Each row has a class, written as a number after it.
[ -8 -28 -32   9 -13  57  41   5 -10  33  25   0  -4 -11  -8  10 -16  23
 103 -14   0  15   7  16  32  10  31 -27   4 -14  36   2 -10  28  43   5
  28   1  19  11 -29  24]
0
[-31 -81 -34  -9  13  -7  -3 -25  16  55 -16 -11  -8  11 -26 -10  34  59
  11 -17   7 -10   4  19  -8  37  -5  -2  48 -19 -17  27  50  -9  30  29
 -42 -10  -1   1 -55  19]
4
[ -2 -33 -38   6  -9  59  33 -15 -10  34  18   0 -17  -9  -2   9  -6  36
 104 -12  -5  13  14  11  45   9  35 -19  12 -14  37  -7  -2  27  61  17
  30  13  25   5 -30  16]
2
[-12 -19  -3 -31 -11  21 -13   1   7  16   0  -2  26 -36 -21  14  -5  25
  30   5 -37  -6   0  33 -15  20 -20  29  43 -49  40  25  10  26  18   6
 -38 -39  21   1 -29 -21]
2
[ 11 -12 -49  -4  16  34  15 -25  69  -3  -3 -13 -14 -13  -9  15  61  20
 -57   8  25 -12 -12   5  25 -41  23   1  20 -18  61 -19  29 -11  69  -4
  73   5  17 -30 -23  16]
1
[  4  -7 -37   2  -2  69  25  -9  -6  51  29   6  -1   1  10  21 -16  42
  96 -12  -9   9   8  16  42  -4  41 -18  14 -31  27 -14 -12  44  60  11
  40 -15  27  17 -28  14]
6
[-32 -81 -42 -20  -5  36   5 -28  17  51 -14  -6 -27   9 -21 -14  16  41
  23 -11  11  10  21  15  -1  38  -4   3  39 -14 -19  39  35 -22  13  22
 -33   4   1   6 -27  25]
2
[-41  -8  21 -16 -15   4 -11  -9  22  10  -4  -8  38 -25 -16  17  -2  13
  25  -4 -28 -13   8  32 -21   9 -18  16  38 -23  43  24   4  17  29  -9
 -33 -18  11  -9 -36 -10]
1
[-22  41  16 -24  -5 -11   5   3 -12 -18  -3  46 -47   5   0  -7   2  10
 -17  21  30  34  50 -24 -29  16 -11  13  12 -12 -28  -4   3  11  10   6
  36 -38 -50  23  16   3]
2
[-37  49  33 -24  -2 -30  -5  21 -13 -13  -2  45 -30   8 -11   3  11  12
 -14  26  26  22  38 -20 -41   1 -23  10  17 -10 -21   2   5  15   9  -4
  22 -38 -47  17   9   2]
4
[ -6 -34 -23   7  -5  43  26   2 -11  35  15   5  -4 -11  -7   9  -7  33
 110  -7  -1  18   3  17  31  10  28 -26  12 -17  44  -4  -7  20  52  13
  27   1  21  -4 -31  16]
4
[ -3 -32 -18   9 -18  49  40  -6  -4  33  28   3  -9  -1  -2   9  -4  24
  98  -9   5  11   3  17  35   7  29 -27   8 -18  30  -2 -12  19  51   8
  24   9  17   5 -19  16]
3
[-26  44  26 -22  -2 -11   0  26 -12 -20   7  46 -39   8 -10  -6   4  12
  -9  23  33  27  39 -21 -40   9 -11  18  11 -10 -22   6   4   2   9  -2
  36 -40 -43  26  16   5]
7
[  8 -46 -35  23   5  19  16 -11  45   3 -16  -3 -20  13   5   6  56  12
 -63  -1  13 -26 -28   3  16 -30  37   8  13 -28  20 -21   5 -20  48 -16
  39   0  12 -35   3  30]
7
[-25 -80 -37 -12  13  13   4 -17  15  47 -18 -20 -12  -9 -35  -3  39  59
  20  -6   9   2  26   7  -6  33 -11  20  45 -18 -38  33  47  -6  10  18
 -26  22   4   7 -18  21]
1
[-31  42  26 -29  -1  -3 -11  28   6 -20  -9  37 -24   4 -16  14  28   6
 -44  13   0  20  39 -22 -41  14 -13  12   7 -11 -22  -4  11  26   8 -12
  42 -36 -37  20   9 -11]
6
[-10 -31 -21  19 -10  43  28  -2  -7  35  15  -5  -9   2   1   7 -13  27
 103  -9 -13   7  -6  12  35  10  48 -26   7 -13  31  -8  -7  15  63  10
  35   7  20  -2 -25  23]
7
[  4 -33 -27  10  -4  32  30 -26  48 -11   1  -4 -28  -6  -2   3  49  -5
 -35   3  19 -21  -9   2  11 -53  20  -5  19 -18  49 -17  -2  -7  57 -24
  50  13  26 -35  -3  34]
4
[  6 -31 -43  11   6  48  21 -23  50   2  -7 -10 -23  -2  -3  14  56   7
 -47  -1  19 -22  -8   5  19 -44  27  -3  20 -26  42 -24   0   2  64 -20
  69  14  18 -28 -10  30]
6
[-40 -85 -28  -7  -3  39   1 -12  25  48 -10  -7 -20  20 -24 -15  16  34
  24 -15   4   3  14  17  -9  35   4   2  36 -17 -27  35  33 -32  15  10
 -37   4   2   2 -24  36]
7
[-44 -88 -23 -10  -2  14   2 -16  14  54 -14  -2 -13  15 -29  -6  18  45
  28 -23  16   3  15  19 -10  35  -9   0  41 -14 -19  43  39 -24  15  18
 -41  -1   0  -4 -38  27]
4
[-30  39  24 -29  -5  -8  -9  31  11 -17  -6  30 -24  13 -13  14  33   5
 -51  12   4  20  38 -19 -35  17  -8   9   6 -13 -22  -4  10  20  11  -9
  43 -34 -38  18   4  -8]
6
[-33 -94 -37  -7  10  28  -4 -13  14  48 -14 -13 -18   5 -34 -20  39  48
  25 -13   2  -1  17   8 -16  43  -6  19  36 -26 -24  41  39 -31   4  18
 -41   8  -2  11 -17  21]
7
[-24  49  20 -39 -14  -4   2  25   8 -27  -4  32 -35  -5 -19   7  35   4
 -50  16  -5  23  42 -27 -40  17 -13  12  -2 -11 -28  -8  18  24  11 -12
  38 -25 -43  25   6  -4]
2
[-33  38  19 -35  -5 -17  -2  16 -18 -13  -1  41 -35   3 -16   1  -4  11
  -5  18  40  24  53 -10 -37  19 -19  10   7 -14 -23   9  -2  25  14   5
  42 -25 -47  20   5   5]
5
[ 14 -49 -34   8   2  10  13 -17  36   2 -18  -9 -17  -1  -8  14  53  13
 -53  -3  20 -29 -20  10  17 -16  24   6  12 -35  31 -14   1   6  42 -10
  46   4  22 -36  -3  25]
5
[ -2 -60 -37  14  -2  30  17 -19  50  12 -12  -3 -21   6  -2  13  52   9
 -52  -8  20 -20 -17   3  16 -20  27   2  25 -34  45 -10   3 -21  49 -15
  44   4  15 -32   0  26]
6
[ -8 -28 -30   9  -3  45  25 -10 -17  40  20   1  -4  -5  -5  15  -6  31
 111  -9  -5  17   8  13  46   7  34 -16  14 -13  42  -4 -15  27  51  18
  22  -2  28   7 -19   6]
6
[-30  43  20 -21  -5 -12  13  14  -6 -12   8  48 -30   8 -15  -3  -4   8
 -17  24  42  27  38 -17 -39  10 -18   5  12  -9 -16  10   3  13   0  -8
  35 -46 -51  24  12  15]
0
[ 14 -38 -41  -3   4  50  20 -20  40  -5  -8  -4 -21  -9 -10  10  49   8
 -40   1  28 -24  -6  14  19 -35  24  -8   8 -31  46 -12  -8  17  58 -15
  72  16  25 -31  -9  35]
5
[-41 -87 -28  -6   9  22  -4 -21  23  53 -17 -10 -17  10 -29 -12  45  50
  26 -11  -1   1  15   9 -15  38 -18  10  42 -23 -24  32  49 -14  11  13
 -49   9  -2   5 -31  22]
4
[-39 -93 -28 -12  -1  41   3 -16  14  49 -11  -1 -18  16 -32 -11  21  37
  22 -19   9   3  10  20 -10  38   0  -2  39 -14 -21  45  32 -37  16  13
 -27   5   1   1 -23  36]
7
[  8 -36 -44  10   5  59  34 -15  56  -7  -2 -12 -24  -8  -9   3  58   2
 -47   9  27 -18 -10   1  17 -39  26  -7  12 -31  48 -22  -2   0  49 -23
  69  11  11 -26  -6  43]
0
[-13  67   5 -39  -4 -31  11  30 -21 -29  13  22 -14   0 -15  29   2  32
 -18   8  -7  20  33 -15 -15   5  -5  15  15  -9 -36  -1   8  44  38  -8
  59  -9 -34  14   9  -9]
1
[-31 -96 -32 -16   6  22   2 -20   8  51 -19 -14 -18  -3 -26  -9  38  42
  25 -12   1  -5  23  14 -10  47  -7  14  30 -32 -28  39  29   5   9  20
 -31  22   4   8 -22  17]
5
[-36 -97 -42  -9  14  26  -7 -19  19  52 -22 -20 -15  13 -25  -4  47  58
  14 -21   6  -8  20   5  -3  40  -5  18  40 -27 -28  32  37 -14  17  14
 -30  16  -1   4 -25  21]
6
[-40 -95 -42 -10  16  25 -10 -26  26  63 -20 -17 -16   7 -24  -9  47  53
  18 -12   1  -3  27   5  -9  43  -4  21  42 -30 -23  27  43 -18  12  18
 -36  10  -2   7 -25  14]
6
[-33  29  36 -27  -3 -12   0  25  -8 -13   3  42 -37   7  -9  -1   8  15
 -12  20  34  22  33 -22 -40  11 -20   2  18 -18 -20   7   8   9  20   0
  31 -31 -47  19   3   8]
4
[-26  39  29 -42  -7  -7  -8  24   3 -21  -8  25 -31  -1 -20  10  29   4
 -46  18   4  15  36 -15 -43  17 -18   4  -3 -19 -31   1   9  34  13  -5
  52 -21 -39  18   4   2]
5
[-34 -91 -32 -11   8  -1  -2 -21  21  52 -15 -15 -14   8 -28 -13  33  48
   9 -16  11  -7   6  16  -7  39  -3  -4  46 -22 -14  31  48 -16  28  31
 -42 -14   0   0 -49  21]
4
[ -1 -37 -27   7 -16  54  38 -10  -9  43  26  -6  -6  -7  -3   3  -9  29
 114  -6   3  15   3  24  39   8  24 -25  14 -18  33   1 -14  27  52  13
  29   7  21   3 -19   7]
3
[  6 -52 -41   6  -2  22  14 -11  39   6 -18  -5 -16   5  -8  20  52  20
 -52 -10  20 -24 -26  11  20 -17  29   3   9 -42  33  -7   1  -2  48  -7
  46   2  13 -32  -3  28]
5
[-28  58  10 -25  -4 -18   9  29 -21 -27  15  34 -21  26   0  20   3  23
 -20   0   2  11  33 -21 -18   7  -6  11   6  -9 -28   1   2  37  27 -18
  49 -17 -45  15   6  -3]
0
[-19  63  22 -34  -4 -30   7  29 -21 -25   8  25 -21  10 -11  30   9  26
 -32   8   5  11  29 -20 -14  -2  -3   9  10  -7 -41   1   7  36  42 -10
  57  -3 -40  11   9  -8]
1
[ -1 -38 -38   8 -11  62  45   7   0  30  27  -6   2 -12  -2   9  -9  23
  95 -13  -1  12   3  18  38  13  39 -29   0 -20  39  -5  -6  29  54   6
  37   3  22   7 -36  26]
0
[-36 -10  11 -20 -22  16  -3  18  12  19   2  -6  33 -16 -25  22 -14  23
  38 -10 -39 -10 -13  39 -20  19  -9   8  30 -38  41  26  -4  29  26 -11
 -30 -38   4  -5 -45 -11]
0
[-44  -5  20  -9  -1  11 -20  -3   3  -1  -8  12  31 -15 -12  10   4  11
  26 -15 -40 -18   9  24 -27  11 -13  31  38 -24  41  17  -8  11  21 -16
 -41 -19   6  -5 -28 -13]
7
[-38 -91 -32 -19  -5  26  -3 -23  12  51 -20  -9 -18  11 -29  -6  19  39
  24 -21  14  -2  16  27  -2  40  -2  -5  26 -20 -17  40  21 -13  19  18
 -28  12   1  -5 -32  31]
5
[-19  63  16 -32 -11 -25   7  25 -24 -14  18  32 -25  22   2  16   2  31
 -18   2   4   9  30 -16 -19   1 -14  13  16 -16 -41  -6  -8  37  29  -8
  43 -16 -48  20  14 -15]
3
[-12 -10  11 -32 -11  15 -11  13  12  17   8   2  39 -30 -22  15   3  37
  28  -1 -30 -13  -3  35 -19  14 -24  31  44 -48  38  20   0  34  15  -5
 -36 -33  17   2 -25 -27]
3
[-12 -33 -13  13  -5  54  26 -22  -2  56  24  -8 -24  14  -6   8   4  27
  97  -8  22  -7  -1  11  41  -4  23 -43  13 -28  20   0 -18  19  57  22
  19 -22  14   9 -20  21]
3
[-29  44  33 -31 -11 -18  -7  14   0 -22  -3  32 -35  10 -11   5  19   3
 -36  14   8  12  40 -16 -37  15 -17   4  -5  -7 -30  -4   7  37  14  -7
  39 -28 -35  16   5  -1]
5
[  4 -10 -39   6   3  74  30 -26  -3  58  27   6 -14  -3  14  15 -12  39
  97 -12  -5  10   9   8  54  -3  42 -20  11 -36  22 -22   0  39  66  23
  28 -19  20  17 -31  20]
2
[  7 -20 -47   3  19  32   7 -31  51   5  -2  -1 -12   4  -1  17  65  15
 -58   5  17 -19 -17   5  25 -31  25   1  23 -23  61 -22  22  -9  64   3
  63 -16  16 -24 -18   6]
6
[-24  56  11 -33  -3 -40   4  31 -28 -23  12  35 -13   6  -9  20  14  35
  -7   1 -18  13  26 -17 -26  12 -15  15  15 -13 -25 -10   5  42  34  -9
  35 -21 -39  14   1 -14]
4
[ 12 -21 -55  -1  12  41  24 -17  58   3   3  -3  -8   1  -1  13  55  13
 -67   5  25 -17 -31   9  21 -27  26  -5  14 -28  61 -14  22  -8  56  -8
  74 -19   7 -24 -23  18]
0
[ 12 -23 -55   7  16  40  24 -16  61   1   0  -6 -12  -3  -5   9  59  13
 -68   6  29 -23 -23   7  18 -32  23  -3   9 -26  60 -16  22  -2  53  -9
  71 -14   7 -25 -27  16]
0
[-10 -23   5 -33  -8  20 -15  -1  -3  19   8  -1  38 -35 -26  18  -5  29
  38  -6 -31 -19  -5  44 -14  25 -21  32  36 -52  46  29  -1  42  15   8
 -38 -36  30   3 -30 -26]
5
[-43 -84 -33 -16   5  19   0 -19  14  48 -16   0 -16   7 -26 -11  21  38
  28 -16  17   7  12  18 -11  33 -12  -3  45 -11 -11  36  39 -30  19  16
 -36   2  -2  -2 -32  27]
4
[ -2 -32 -27   8   1  56  25 -15  -3  61  22 -18 -18  -2 -14  16   7  33
  99  -4  16   2  11  15  47  -1  25 -39  15 -25  18   3  -9  27  55  25
  32 -18  29   6 -22  20]
1
[ -34 -100  -33   -7    9   29    3  -25    7   54  -20  -11  -14    4
  -24   -8   41   55   19  -13    0   -4   21    6   -7   44   -2   19
   42  -22  -26   33   32   -6    9   18  -29   21    0   10  -18   16]
6
[-34 -91 -37 -16   7  20  -5 -20  14  54 -17 -21 -19   9 -28  -5  37  46
  24 -13  -1  -9  18  15  -7  46  -5  12  34 -32 -34  37  40   2  16  21
 -35  23   3   8 -27  15]
5
[-16 -10   3 -31 -12  13  -5  13  16   8   9 -11  44 -38 -24  17  -6  22
  29   4 -30  -2   0  36 -11  19 -14  25  45 -40  45  22   4  26  24   3
 -29 -24  20   1 -26 -21]
1
[ 21 -14 -51  -2  18  34  18 -22  58   0  -4 -10 -10 -14  -7  19  61  10
 -65   8  28 -18 -20  11  23 -34  26  -9  23 -25  54 -16  25  -4  68  -9
  82   3  19 -28 -22  17]
1
[-40 -93 -29  -7   8  -1  -4 -23  20  57 -18 -14 -14  11 -32 -14  28  53
  11 -17  16  -9   9  17  -7  39  -5  -6  45 -16 -15  32  53 -15  28  31
 -45  -5  -4  -2 -57  24]
4
[-32 -85 -32  -7  17  30   2 -14  15  48 -17  -6 -27   3 -21 -13  45  48
  18 -18  -6   1  18  -2 -12  41   1  25  40 -26 -30  29  38 -22   8  14
 -28  12  -1  12 -16  20]
7
[ 11 -46 -36  11   2  16  14 -14  40   2 -17  -5 -16  -1  -4  16  57  18
 -50  -2  22 -27 -17  11  16 -29  24   7   9 -37  28 -17   2   9  48 -10
  43   5  21 -32  -4  29]
5
[-27 -81 -30 -13   6   8   5 -22  19  55 -11 -23 -14   5 -29  -2  25  53
   7 -12  18  -3  10  19   5  42   3  -8  46 -17 -21  40  50 -14  33  33
 -21   7   0   5 -50  22]
1
[  8 -34 -36  12   8  70  22 -16  54 -11  -3  -6 -32   0  -4  -3  58  -5
 -50   5  27 -20   0   1  16 -43  29  -2  13 -22  41 -21  -1 -15  54 -20
  75  16  17 -29  -4  39]
7
[-31  -5  26 -26 -23  12  -7   5  18  24   4  -7  33 -17 -21  20  -6  29
  42  -4 -42  -7 -15  35 -19  10 -14   7  33 -42  35  20  -5  25  31   1
 -29 -35   3  -2 -32 -17]
3
[  5 -47 -34  20   2  31  17 -14  53   6 -12  -4 -26   5  -8   4  59  11
 -46  -4  17 -21 -21   1  13 -27  32   6  11 -37  35 -19   5 -28  49 -22
  44  -1  11 -36   1  41]
7
[  0 -39 -30   8   0  70  26 -22  -3  52  14  -9 -23  -4  -9   4   4  28
  89  -3   9   3  10   8  44  11  29 -35   8 -25  26  -3  -9  31  47  29
  26 -21  23  10 -28  19]
2
[ -7 -11   9 -31  -9  22  -6   0   2  17  12   5  38 -26 -20  14  -4  34
  31   0 -24  -8 -11  37 -10  19 -24  31  47 -49  41  26  -3  27  10   7
 -32 -45  13   6 -19 -29]
3
[-46 -14  16 -20  -9   4 -23 -13   9  16  -7   6  42 -15 -17  12  -1  22
  27 -14 -34 -16  10  26 -20  16 -19  29  38 -24  55  25 -10  19  18 -10
 -46 -27   7  -6 -29 -19]
6
[ 15 -45 -39  13   4  18  20 -22  49  14  -8  -6 -15  11   3  12  56  19
 -59  -6  26 -28 -32   9  22 -25  20   1  23 -42  20 -20   9 -14  49 -17
  35  -1   7 -33  -3  27]
3
[-17  50  14 -28   2 -25  -1   9 -23  -5   0  44 -42  -2 -11  -1   4  21
  -9  23  33  30  48 -23 -30  13 -18  17  14 -14 -27   3   9  12   7   9
  23 -35 -49  28   8  -1]
2
[-28 -87 -39 -13  14  17   2 -18  18  49 -15 -23 -11  -7 -29  -4  40  55
  14  -9   9  -3  20   9  -4  41 -12  15  47 -22 -34  31  52 -13  19  18
 -29  27   1   6 -26  21]
1
[-30 -12  17 -18 -18  32 -12  12   7  24   2  -2  32 -17 -23  17 -12  29
  52  -8 -51  -7 -11  38 -21   9  -3  21  32 -41  31  22  -6  21  28  -6
 -27 -30  11  -4 -28 -11]
7
